Below are the code and all the weights of a small trained network. Each question names an input and a class and asks about switching units off, where a switched-off unit gives its printed mean instead of its output.

import numpy as np


def w(rows, s, z=0):
    codes = np.array(rows[::2]) - 128.0
    scale = np.full(codes.shape[1], s)
    scale[-1] = z or s
    return codes * scale


def norm(h):
    return h / np.sqrt((h * h).mean(-1, keepdims=True) + 1e-5)


def f(y):
    return y / 2 * (1 + np.tanh(0.7978845608 * (y + 0.044715 * y**3)))


def log_softmax(a):
    a = a - a.max(-1, keepdims=True)
    return a - np.log(np.exp(a).sum(-1, keepdims=True))


def net(x, mask):
    res = np.array(x, float).reshape(1, 5) / 4 @ E
    u = 0
    for l in range(2):
        y = f(norm(res) @ A[l][:, :-1].T + A[l][:, -1])
        res = res + np.where(mask[u : u + 13], y, B[l][:, -1]) @ B[l][:, :-1]
        u += 13
    return log_softmax(norm(res)[-1] @ U[:, :-1].T + U[:, -1])


A, B = {}, {}
E = w([
[100,131,136],'x0',
[191,117,113],'x1',
[178,194,160],'x2',
[197,180,2],'x3',
[75,138,139],'x4',
],0.0065)
A[0] = w([
[118,38,82,142],'L0N0',
[113,108,184,203],'L0N1',
[58,164,155,61],'L0N2',
[83,196,167,252],'L0N3',
[115,45,92,134],'L0N4',
[163,138,51,96],'L0N5',
[145,107,147,134],'L0N6',
[47,152,95,20],'L0N7',
[112,163,46,75],'L0N8',
[120,112,145,93],'L0N9',
[120,158,83,107],'L0N10',
[6,132,80,220],'L0N11',
[166,109,119,161],'L0N12',
],0.014,0.0017)
B[0] = w([
[53,185,255,208],'L0N0',
[172,68,55,201],'L0N1',
[146,142,118,170],'L0N2',
[173,143,93,194],'L0N3',
[79,249,182,194],'L0N4',
[50,89,103,254],'L0N5',
[91,146,77,139],'L0N6',
[134,151,122,159],'L0N7',
[187,78,96,226],'L0N8',
[44,111,70,133],'L0N9',
[172,82,140,172],'L0N10',
[136,128,99,235],'L0N11',
[41,160,209,160],'L0N12',
],0.0071,0.0054)
A[1] = w([
[105,141,219,104],'L1N0',
[179,122,119,129],'L1N1',
[108,8,159,161],'L1N2',
[61,110,137,207],'L1N3',
[113,118,155,167],'L1N4',
[112,91,81,216],'L1N5',
[122,87,197,109],'L1N6',
[99,108,127,8],'L1N7',
[154,49,160,174],'L1N8',
[70,165,104,124],'L1N9',
[174,173,128,144],'L1N10',
[131,128,92,103],'L1N11',
[190,171,151,223],'L1N12',
],0.015,0.0017)
B[1] = w([
[168,65,206,212],'L1N0',
[112,144,220,194],'L1N1',
[162,125,26,254],'L1N2',
[150,138,98,234],'L1N3',
[138,232,103,147],'L1N4',
[208,118,184,235],'L1N5',
[168,114,115,176],'L1N6',
[122,113,150,136],'L1N7',
[159,185,81,199],'L1N8',
[136,164,166,195],'L1N9',
[67,123,140,176],'L1N10',
[132,172,175,164],'L1N11',
[2,110,166,197],'L1N12',
],0.0069,0.0048)
U = w([
[255,54,61,140],'0',
[33,175,192,4],'1',
[196,128,136,228],'2',
],0.0082,0.0025)

Each question gives the input, the list of numbers given to net, and the class t.
The units are the neurons (one row each of A and B). Each row of codes is followed by its name. A weight is (code - 128) times the scale printed after its matrix; where a second scale follows, it is the last column's (A, B and U).
mask holds one flag per neuron, layer by layer. A switched-off neuron (its flag False) gives its mean, the last column of its row in B, instead of its output. The means were averaged over made-up inputs and are rounded, as every weight is.
A unit's drop is (log p(t) with every unit on - log p(t) with that unit switched off) / (log p(t) with every unit on - log p(t) with every unit switched off).
The circuit of an input: a set's keep is (log p(t) with only the set's units on - log p(t) with every unit switched off) / (log p(t) with every unit on - log p(t) with every unit switched off). Starting from the 12 units with the biggest drops (on a tie, the unit counted first), units are removed one at a time, each time the one whose removal leaves the highest keep (on an exact tie, the one counted first), for as long as the keep stays at least 0.8.
circuit, biggest first: the units of the circuit, biggest drop first
most important unit: the unit with the biggest drop
top k neurons: the k neurons with the biggest drops, biggest first
top k neurons in layer l: the k neurons of layer l with the biggest drops, biggest first
drop of u: that unit's drop, to one decimal
input [-4,-6,8,7,-1], class 1: most important unit => L0N1
input [-4,4,-7,-6,-7], class 1: top 4 neurons in layer 0 => L0N0, L0N4, L0N8, L0N10
input [-7,3,-5,4,-3], class 1: top 2 neurons => L0N0, L0N4
input [-7,8,-5,-8,5], class 0: top 2 neurons => L0N1, L1N2
input [-6,-3,6,4,2], class 1: circuit, biggest first => L1N12, L1N10
input [3,5,8,6,-8], class 1: top 2 neurons => L0N1, L1N12
input [6,7,6,-7,7], class 0: top 2 neurons in layer 0 => L0N4, L0N1
input [7,-7,2,-6,5], class 0: top 3 neurons => L0N4, L0N1, L0N0
input [-8,4,5,4,0], class 1: top 3 neurons in layer 1 => L1N12, L1N10, L1N0
input [2,0,7,-8,-3], class 0: top 2 neurons => L0N4, L0N1
input [3,-5,6,-8,-4], class 0: drop of L0N1 => 0.1
